Below are the code and all the weights of a small trained network. Each question names an input and a class and asks about switching units off, where a switched-off unit gives its printed mean instead of its output.

import numpy as np


def w(rows, s, z=0):
    codes = np.array(rows[::2]) - 128.0
    scale = np.full(codes.shape[1], s)
    scale[-1] = z or s
    return codes * scale


def f(y):
    return y / 2 * (1 + np.tanh(0.7978845608 * (y + 0.044715 * y**3)))


def log_softmax(a):
    a = a - a.max(-1, keepdims=True)
    return a - np.log(np.exp(a).sum(-1, keepdims=True))


def net(x, mask):
    res = np.array(x, float).reshape(1, 8) / 4 @ E
    y = f(res @ A[0][:, :-1].T + A[0][:, -1])
    res = res + np.where(mask, y, B[0][:, -1]) @ B[0][:, :-1]
    return log_softmax(res[-1] @ U[:, :-1].T + U[:, -1])


A, B = {}, {}
E = w([
[113,224,229,243,48],'x0',
[123,149,254,208,237],'x1',
[131,119,129,134,125],'x2',
[123,135,133,117,126],'x3',
[130,132,122,139,129],'x4',
[249,158,34,163,188],'x5',
[125,138,131,123,132],'x6',
[128,122,132,125,126],'x7',
],0.0073)
A[0] = w([
[129,113,197,156,186,119],'N0',
[103,127,149,154,190,62],'N1',
[120,78,130,45,174,136],'N2',
[169,166,148,172,54,27],'N3',
[146,164,91,92,28,30],'N4',
[88,162,98,196,123,19],'N5',
[114,100,136,144,158,176],'N6',
[99,99,190,177,248,42],'N7',
[148,112,91,147,62,38],'N8',
[148,89,100,156,74,50],'N9',
[108,164,144,173,60,35],'N10',
[175,112,188,144,166,1],'N11',
[105,74,95,101,187,39],'N12',
[99,38,99,122,193,37],'N13',
[96,72,119,143,192,221],'N14',
[129,37,126,84,152,25],'N15',
[6,146,178,145,70,145],'N16',
[144,108,166,130,174,16],'N17',
[150,191,82,139,185,106],'N18',
[203,112,219,154,182,65],'N19',
[32,82,179,80,118,27],'N20',
[57,96,170,112,131,83],'N21',
[143,109,104,123,58,46],'N22',
[26,2,174,97,146,127],'N23',
],0.0092,0.0074)
B[0] = w([
[95,108,99,80,73,207],'N0',
[36,80,162,69,150,143],'N1',
[116,223,177,129,117,216],'N2',
[40,232,170,95,246,154],'N3',
[47,67,160,72,163,167],'N4',
[32,172,174,187,155,120],'N5',
[128,134,158,111,42,175],'N6',
[86,62,116,67,76,213],'N7',
[21,88,148,33,228,133],'N8',
[52,78,83,105,129,123],'N9',
[110,183,172,180,200,156],'N10',
[45,139,172,98,225,133],'N11',
[21,212,200,180,181,158],'N12',
[67,193,212,153,167,162],'N13',
[148,188,111,92,89,237],'N14',
[127,129,183,167,132,154],'N15',
[198,119,97,141,130,254],'N16',
[48,121,60,105,227,120],'N17',
[140,30,68,255,125,183],'N18',
[109,104,71,107,119,199],'N19',
[123,92,56,130,248,175],'N20',
[152,118,80,141,174,162],'N21',
[93,77,94,40,193,137],'N22',
[219,123,73,150,167,232],'N23',
],0.0093,0.0062)
U = w([
[70,255,180,196,157,44],'0',
[29,27,116,94,92,2],'1',
[168,141,145,161,59,255],'2',
[175,141,147,159,58,238],'3',
[175,93,77,236,169,64],'4',
[166,155,130,154,62,214],'5',
],0.0093,0.0073)

Each question gives the input, the list of numbers given to net, and the class t.
The units are the neurons (one row each of A and B). Each row of codes is followed by its name. A weight is (code - 128) times the scale printed after its matrix; where a second scale follows, it is the last column's (A, B and U).
mask holds one flag per neuron, in row order. A switched-off neuron (its flag False) gives its mean, the last column of its row in B, instead of its output. The means were averaged over made-up inputs and are rounded, as every weight is.
A unit's drop is (log p(t) with every unit on - log p(t) with that unit switched off) / (log p(t) with every unit on - log p(t) with every unit switched off).
The circuit of an input: a set's keep is (log p(t) with only the set's units on - log p(t) with every unit switched off) / (log p(t) with every unit on - log p(t) with every unit switched off). Starting from the 12 units with the biggest drops (on a tie, the unit counted first), units are removed one at a time, each time the one whose removal leaves the highest keep (on an exact tie, the one counted first), for as long as the keep stays at least 0.8.
circuit, biggest first: the units of the circuit, biggest drop first
top k neurons: the k neurons with the biggest drops, biggest first
drop of u: that unit's drop, to one decimal
input [8,1,-5,-7,-3,2,-2,-1], class 0: circuit, biggest first	[N3]
input [0,-2,7,-4,4,-7,1,-4], class 4: top 2 neurons	[N20, N23]
input [5,-4,-2,-5,-2,0,-3,0], class 0: circuit, biggest first	[N3, N10]
input [3,6,0,-2,7,-2,-4,-3], class 1: circuit, biggest first	[N7, N0]
input [-6,0,8,-6,6,2,5,3], class 0: circuit, biggest first	[N12, N13, N2]
input [-6,3,6,-2,5,-8,4,-5], class 4: top 2 neurons	[N23, N20]
input [-7,-5,0,-3,-7,4,7,-7], class 0: circuit, biggest first	[N12, N2, N13]
input [4,-5,-3,-6,-1,8,-3,-7], class 4: circuit, biggest first	[N18, N14]
input [7,-5,1,0,3,2,5,-5], class 0: top 2 neurons	[N3, N10]
input [-7,7,-4,0,-2,-5,-2,-5], class 0: top 4 neurons	[N2, N13, N12, N14]
input [4,-8,-5,4,1,8,-7,0], class 1: circuit, biggest first	[N4, N8]
input [8,-8,7,5,2,-8,8,-4], class 0: top 3 neurons	[N10, N3, N7]
input [5,8,-6,1,8,5,-7,8], class 1: drop of N7	0.1
input [8,0,5,-1,1,-1,1,1], class 0: drop of N3	0.6
input [7,1,8,6,1,1,-7,-1], class 0: circuit, biggest first	[N3]
input [7,-7,-2,4,8,5,7,-7], class 0: drop of N3	0.4
input [4,7,6,4,5,0,-6,-2], class 1: drop of N7	0.2
